[ 16  13  13 -19 -17  10  15  -4 -10  16 -25   6  -3 -15   6  12  -8   6
   8  -4  13  -1   4 -21 -19 -16   2  18 -40 -16  20   5   4  10  -8  -4
  13  -6 -23 -14   4  -2]  X
[  9   8  35  -8 -23   9  33  -1  15  20 -29  15  22 -22  33  27   4   1
  -4   6 -14  -9  18 -13 -19 -22  -8  20   0 -12  11 -34  -1  12   3 -17
  -2 -13   2 -18 -11 -16]  X
[ 32   8  13  13  19   5  23  -2 -17  35 -14  18  14  -6  22   2  -7   5
   0 -10   9 -11  -1 -26 -29 -11  -1  31   7 -10  19  35  16   9 -21  -2
  -1  10 -38 -26 -18  -2]  X
[ 10  11  13  13 -16  -7  11   5 -11  12  -1 -10  -4  -2   2  22  15  -1
  10   7  -9 -10  23   0  10  -9  11  27  12   4  12 -11  -4 -15   6  -4
   8 -16 -23 -45 -12 -19]  X
[  8  12   8  15  53  -1  15 -23   1  36  -2 -12  23   1  52   3   8  -3
  -2  -4 -12 -20   5 -42  -3 -10  23  45  14  35  30  19 -12  -9  -3  -4
  -5  -8 -28 -54 -28 -23]  X
[  8   9  24 -18 -45 -11  21   3  46   8  31   7  10   5  -8  11  13  -5
  -5   0 -24  -6  33   6  14  -5  -8   0  -2  24  -4  -6  10  13   3 -26
  20  -3  -4  14   4   2]  Q
[ -4  14 -20   4  16   1  -3 -17 -21 -30  11  26 -25 -21 -39   7   4  17
  -2   7  12  17   7  24  35  -2 -13   7   1  -7   5  -3   9  -2   5 -13
  -3   5  13  11  -1  11]  W
[ -1  19   7  -6 -12  -9   6  14  -2  -2 -22 -15  -9  -7 -12   3  -2   3
 -10   3   5  11  11  -3   3  -7  -2   2  15   7 -15  -8 -16   1   6 -14
  -2   4  -2 -15 -19  -1]  X
[  2  36  12  -3   1   5  38   4 -20  39 -37  -6  11 -24  41 -15  12  16
   0   0  -2 -12  -2 -24 -29   1   6  37   4  -3  19   3  -2  -9 -16 -16
 -11   8 -22 -27 -47   1]  X
[ -4   8  18   4  15  -5  13 -28   9  58 -23 -21  19  19 -11 -12  -5  -8
  -1   5   6   7   8 -23 -21  -1   7  32  -5  19   0  11  -9  18  -5 -11
   6 -16 -33 -38 -25 -40]  X
[  3 -11  35  -3 -34   3  10  10  20  27 -22 -14   3   1  13   4   0  -4
  -4  -9 -23 -14   3 -21 -12  12  15  14  15  -2  14  -3   0  24 -12 -12
   8 -19 -25 -51 -22 -28]  X
[ 12  35   7  -3  11  -4  21  -1   1  32 -16  -1   4 -52  -6  10   4   8
   7  11  -5  -3  29 -24  -3  -7   5  32   1  13   6   0   0   5   1 -13
 -11  -1 -20 -45 -33   1]  X
[ -8 -34  -5  -2 -19   5  -7   6   9 -25   3   4 -13   4  13   0   5  -3
  14   6  -9   4  -6  20  -7  -5   0 -28  -9 -22  -2  -7  -1  -3   3   1
  -1  -5  15  37 -11  -3]  Q
[  6   9  21   9   3  13  18  -2   7  25 -22  -9  12   1  27   5  -6  -6
  -6 -11   1 -10   8   1 -11   2  15  14  -1 -18  11   0   9  -9 -42  -7
   5  -5 -15  -7 -27 -11]  X
[  3  16 -18  -6 -14   3  10   8   4  61 -39 -13  -2  -7 -59  -1  -8 -14
   9   6  21  38   3 -19 -22   0 -14  29  13   2 -17  16  -3   7 -16 -37
  15  -2 -52 -43 -24 -21]  X
[  1  13  16  -1 -15   9  13 -15  -7  65 -48 -32   0 -18 -30  20  17  -1
  -5   2  11   9   3 -39 -22 -10  -6  51  34  13   2  12  -4  37 -15 -26
  31 -18 -64 -83 -51 -51]  X
[ 30  45  29  15  17   1  15  -3 -25  37 -32 -10  18 -17  51   6  10   0
  -1  -8  -8 -15   1 -25  -9  -5  12  15   4   2  26   0 -14 -15 -22 -10
   4  -9 -29 -56 -38 -27]  X
[ 14   5 -18 -11  -2   9   3   8  33  48  -6  28   4  -1 -39 -18 -41   0
   2 -11  26   3  18   0 -17   6 -11   9  -9 -14  -9   5  24  23 -16 -15
   8  -5 -22  17 -26  11]  X
[-22 -14   5  -9 -32 -11  -1  -3  18 -27  -2 -13   1   7   9   1  12 -21
  -7   4 -18  13  15  17  22 -10   9 -12  -2  15  11 -24 -12   0  17  11
  12   9   6  16   5 -26]  Q
[ 11  -3   7  18  15   2   2 -14  -5  17 -18  15 -11 -13  22  18   0 -10
   4  -8  23  -3  -1 -11 -21 -29  -9   6  -3 -15  12  -3   7   6 -17  -7
  30  -8 -13 -34 -31 -27]  X
[  9   1   2 -16 -10 -13  11   4  41   4  18  19  -9  12  32  11   1   0
  -1  -8  -3  -7  24  12  -8  -1   4 -21 -15  -1  12 -17   6 -21   1  31
   2   1   1  23   1  13]  Q
[ 20 -18   2  -8 -32 -17   1   5  15   7 -11  30  12   5   3  15 -12   0
  11  -6  -8 -10  15   5 -22 -20  -9  -1  -7 -34   5   7  13  15  -1 -13
   8  -1 -13  11  -5   3]  X
